Here is a tiny trained network, its code and every weight. The questions are about switching its units off for an input and a class, where a switched-off unit gives its printed mean instead of its output.

import numpy as np


def w(rows, s, z=0):
    codes = np.array(rows[::2]) - 128.0
    scale = np.full(codes.shape[1], s)
    scale[-1] = z or s
    return codes * scale


def f(y):
    return np.maximum(y, 0)


def log_softmax(a):
    a = a - a.max(-1, keepdims=True)
    return a - np.log(np.exp(a).sum(-1, keepdims=True))


def net(x, mask):
    res = np.array(x, float).reshape(1, 7) / 4 @ E
    y = f(res @ A[0][:, :-1].T + A[0][:, -1])
    res = res + np.where(mask, y, B[0][:, -1]) @ B[0][:, :-1]
    return log_softmax(res[-1] @ U[:, :-1].T + U[:, -1])


A, B = {}, {}
E = w([
[129,127,127,129,129],'x0',
[79,12,119,126,53],'x1',
[2,166,200,102,150],'x2',
[127,127,125,127,125],'x3',
[156,179,213,170,19],'x4',
[128,129,127,127,127],'x5',
[177,89,219,32,154],'x6',
],0.0046)
A[0] = w([
[172,246,127,127,183,2],'N0',
[128,135,138,131,118,100],'N1',
[110,142,102,162,118,62],'N2',
[141,149,153,137,86,51],'N3',
[143,155,161,144,76,60],'N4',
[50,149,165,114,138,119],'N5',
[113,136,104,155,120,65],'N6',
[163,168,167,149,47,77],'N7',
[229,95,80,143,109,85],'N8',
[86,36,119,128,71,39],'N9',
[106,149,82,165,128,63],'N10',
[157,108,165,93,144,45],'N11',
[115,107,127,127,113,75],'N12',
[112,140,95,168,119,68],'N13',
[109,99,77,107,196,52],'N14',
[151,167,132,126,153,24],'N15',
[158,105,166,91,140,53],'N16',
[168,92,177,80,150,72],'N17',
[82,125,144,112,121,110],'N18',
[115,106,128,129,114,82],'N19',
[96,55,122,132,75,67],'N20',
[152,122,110,138,121,111],'N21',
[219,100,86,143,107,82],'N22',
[151,106,168,90,142,87],'N23',
[132,98,87,119,170,90],'N24',
[103,102,79,107,192,25],'N25',
[43,155,166,116,147,126],'N26',
[89,154,65,203,109,63],'N27',
[139,156,121,124,149,20],'N28',
[124,104,140,121,115,94],'N29',
[141,159,168,147,71,48],'N30',
[92,140,149,125,131,98],'N31',
],0.012,0.00067)
B[0] = w([
[252,128,103,153,150,252],'N0',
[119,120,125,124,136,142],'N1',
[129,132,147,99,94,172],'N2',
[109,86,125,119,153,176],'N3',
[101,75,122,113,158,192],'N4',
[84,182,123,181,137,227],'N5',
[129,133,141,103,100,163],'N6',
[83,54,119,109,177,228],'N7',
[69,199,131,192,140,250],'N8',
[232,135,109,146,158,245],'N9',
[130,125,150,87,82,187],'N10',
[127,135,143,97,77,195],'N11',
[153,131,121,133,136,154],'N12',
[129,132,147,95,88,179],'N13',
[93,56,124,111,167,225],'N14',
[174,129,114,137,131,171],'N15',
[126,136,143,94,78,198],'N16',
[125,136,147,81,58,227],'N17',
[118,162,128,158,133,183],'N18',
[153,132,121,131,136,155],'N19',
[214,134,109,139,153,223],'N20',
[113,148,130,144,126,160],'N21',
[76,194,130,186,140,236],'N22',
[125,135,138,96,74,200],'N23',
[94,81,128,127,158,197],'N24',
[95,57,129,113,165,219],'N25',
[84,184,120,193,137,236],'N26',
[128,139,163,62,50,232],'N27',
[160,121,116,131,134,154],'N28',
[155,126,124,121,127,157],'N29',
[94,72,116,108,164,201],'N30',
[105,152,127,151,132,173],'N31',
],0.032,0.0041)
U = w([
[71,193,127,196,142,252],'0',
[89,29,117,92,186,138],'1',
[254,133,99,138,147,44],'2',
[123,140,173,45,32,87],'3',
],0.0089,0.00037)

Each question gives the input, the list of numbers given to net, and the class t.
The units are the neurons (one row each of A and B). Each row of codes is followed by its name. A weight is (code - 128) times the scale printed after its matrix; where a second scale follows, it is the last column's (A, B and U).
mask holds one flag per neuron, in row order. A switched-off neuron (its flag False) gives its mean, the last column of its row in B, instead of its output. The means were averaged over made-up inputs and are rounded, as every weight is.
A unit's drop is (log p(t) with every unit on - log p(t) with that unit switched off) / (log p(t) with every unit on - log p(t) with every unit switched off).
The circuit of an input: a set's keep is (log p(t) with only the set's units on - log p(t) with every unit switched off) / (log p(t) with every unit on - log p(t) with every unit switched off). Starting from the 12 units with the biggest drops (on a tie, the unit counted first), units are removed one at a time, each time the one whose removal leaves the highest keep (on an exact tie, the one counted first), for as long as the keep stays at least 0.8.
units of the circuit, in order: the units of the circuit, biggest drop first
top k neurons: the k neurons with the biggest drops, biggest first
drop when u is switched off: that unit's drop, to one decimal
input [-6,-8,-8,-1,0,7,2], class 0: top neuron	N8
input [-4,6,7,-3,-2,6,6], class 0: top 3 neurons	N26; N5; N0
input [-4,-8,-8,-2,-4,8,2], class 0: top 3 neurons	N8; N22; N9
input [-7,-5,-5,-7,-6,3,-5], class 1: top 2 neurons	N14; N25
input [-4,-6,-7,5,5,8,8], class 3: top 3 neurons	N17; N16; N11
input [-6,5,-1,-7,-4,-1,-3], class 2: top 2 neurons	N9; N20
input [6,3,-6,-8,7,-3,4], class 1: top 4 neurons	N7; N30; N4; N26
input [-4,3,-4,-5,6,5,-6], class 1: top 3 neurons	N7; N30; N4
input [6,8,4,-6,-7,2,1], class 2: top 2 neurons	N9; N20
input [-7,2,0,5,3,7,2], class 1: top 2 neurons	N0; N27
input [-1,5,1,-3,-3,-3,6], class 3: top 4 neurons	N0; N17; N23; N16
input [8,3,8,7,1,3,7], class 0: top 3 neurons	N26; N5; N27
input [5,-7,6,-5,-1,-1,2], class 2: top 4 neurons	N0; N8; N22; N15
input [-4,-6,5,-8,6,-3,-8], class 3: units of the circuit, in order	N27
input [-4,4,1,5,3,-2,0], class 2: units of the circuit, in order	N9; N20
input [-5,5,-7,-5,4,8,-4], class 0: drop when N22 is switched off	0.8
input [1,-5,5,-1,-6,-5,-6], class 1: drop when N8 is switched off	0.4
input [-4,-8,0,-8,0,4,-4], class 2: drop when N0 is switched off	0.5
